Below are the code and all the weights of a small trained network. Each question names an input and a class and asks about switching units off, where a switched-off unit gives its printed mean instead of its output.

import numpy as np


def w(rows, s, z=0):
    codes = np.array(rows[::2]) - 128.0
    scale = np.full(codes.shape[1], s)
    scale[-1] = z or s
    return codes * scale


def norm(h):
    return h / np.sqrt((h * h).mean(-1, keepdims=True) + 1e-5)


def f(y):
    return np.maximum(y, 0)


def log_softmax(a):
    a = a - a.max(-1, keepdims=True)
    return a - np.log(np.exp(a).sum(-1, keepdims=True))


def net(x, mask):
    res = np.array(x, float).reshape(1, 5) / 4 @ E
    u = 0
    for l in range(2):
        y = f(norm(res) @ A[l][:, :-1].T + A[l][:, -1])
        res = res + np.where(mask[u : u + 8], y, B[l][:, -1]) @ B[l][:, :-1]
        u += 8
    return log_softmax(norm(res)[-1] @ U[:, :-1].T + U[:, -1])


A, B = {}, {}
E = w([
[119,124,118,129,123,112,145],'x0',
[166,2,113,169,70,148,154],'x1',
[126,127,124,124,125,129,130],'x2',
[165,182,178,69,51,126,163],'x3',
[78,98,173,103,162,181,224],'x4',
],0.0094)
A[0] = w([
[111,68,54,161,184,138,74,174],'0.n0',
[97,51,212,99,163,190,186,4],'0.n1',
[98,232,111,104,178,92,76,152],'0.n2',
[88,144,96,121,186,98,92,59],'0.n3',
[164,97,144,186,73,131,109,62],'0.n4',
[58,181,161,91,205,177,186,106],'0.n5',
[157,120,150,125,99,156,133,60],'0.n6',
[72,84,103,151,247,143,111,134],'0.n7',
],0.012,0.0041)
B[0] = w([
[104,101,218,193,213,149,124,242],'0.n0',
[163,172,89,203,113,169,175,216],'0.n1',
[158,117,105,189,98,181,190,255],'0.n2',
[140,109,82,106,142,145,174,180],'0.n3',
[109,122,107,51,117,156,71,189],'0.n4',
[118,110,182,89,157,52,33,229],'0.n5',
[171,175,108,122,118,91,78,153],'0.n6',
[137,121,5,52,93,108,142,233],'0.n7',
],0.015,0.0093)
A[1] = w([
[113,159,165,165,39,151,171,41],'1.n0',
[102,119,240,80,138,79,94,17],'1.n1',
[112,152,130,72,212,70,130,173],'1.n2',
[108,165,173,129,142,67,111,61],'1.n3',
[97,110,107,5,110,83,76,6],'1.n4',
[74,141,86,167,191,183,183,23],'1.n5',
[89,93,140,93,222,100,69,217],'1.n6',
[169,177,169,120,96,159,162,94],'1.n7',
],0.017,0.0017)
B[1] = w([
[25,130,122,52,114,57,120,198],'1.n0',
[191,93,208,153,243,144,233,187],'1.n1',
[171,126,192,97,63,146,44,186],'1.n2',
[156,130,123,62,160,135,225,161],'1.n3',
[206,152,49,78,126,104,7,220],'1.n4',
[241,136,115,161,151,102,167,251],'1.n5',
[9,156,141,139,97,150,108,240],'1.n6',
[52,124,161,136,57,142,121,204],'1.n7',
],0.018,0.011)
U = w([
[208,122,65,178,155,115,204,164],'0',
[179,147,98,36,123,108,29,217],'1',
[32,156,149,76,32,78,198,145],'2',
[164,145,248,20,176,114,193,5],'3',
[22,98,170,168,189,172,88,74],'4',
],0.014,0.0022)

Each question gives the input, the list of numbers given to net, and the class t.
The units are the neurons (one row each of A and B). Each row of codes is followed by its name. A weight is (code - 128) times the scale printed after its matrix; where a second scale follows, it is the last column's (A, B and U).
mask holds one flag per neuron, layer by layer. A switched-off neuron (its flag False) gives its mean, the last column of its row in B, instead of its output. The means were averaged over made-up inputs and are rounded, as every weight is.
A unit's drop is (log p(t) with every unit on - log p(t) with that unit switched off) / (log p(t) with every unit on - log p(t) with every unit switched off).
The circuit of an input: a set's keep is (log p(t) with only the set's units on - log p(t) with every unit switched off) / (log p(t) with every unit on - log p(t) with every unit switched off). Starting from the 12 units with the biggest drops (on a tie, the unit counted first), units are removed one at a time, each time the one whose removal leaves the highest keep (on an exact tie, the one counted first), for as long as the keep stays at least 0.8.
units of the circuit, in order: the units of the circuit, biggest drop first
unit that matters most: the unit with the biggest drop
top k neurons: the k neurons with the biggest drops, biggest first
drop of u: that unit's drop, to one decimal
input [2,-5,3,-8,6], class 1: units of the circuit, in order : (0.n7)
input [5,2,5,-3,0], class 4: top 2 neurons : (0.n0 0.n2)
input [8,0,6,5,-2], class 2: top 4 neurons : (0.n5 0.n7 0.n4 0.n0)
input [-3,-1,1,8,0], class 2: top 3 neurons : (0.n5 0.n7 0.n0)
input [-1,-3,-5,-6,5], class 1: top 2 neurons : (0.n7 0.n5)
input [3,4,-7,0,-5], class 4: top 2 neurons : (0.n7 0.n0)
input [1,-7,3,-2,8], class 1: top 2 neurons : (0.n5 0.n7)
input [-5,-6,-2,-1,6], class 1: top 4 neurons : (0.n5 0.n0 0.n7 1.n4)
input [2,8,0,-1,0], class 4: top 3 neurons : (0.n2 0.n4 1.n4)
input [-6,1,3,-4,-4], class 4: top 3 neurons : (0.n0 0.n1 1.n6)
input [6,-6,2,-5,6], class 1: top 2 neurons : (0.n5 0.n7)
input [1,0,-6,8,-2], class 2: top 4 neurons : (0.n5 0.n7 0.n0 0.n4)
input [-1,-6,1,-2,6], class 1: drop of 0.n7 : 0.2
input [5,6,-8,-6,-6], class 4: drop of 0.n0 : 0.8
input [-7,-7,1,5,-4], class 2: drop of 0.n2 : 0.2
input [-8,3,-4,8,1], class 2: unit that matters most : 0.n5
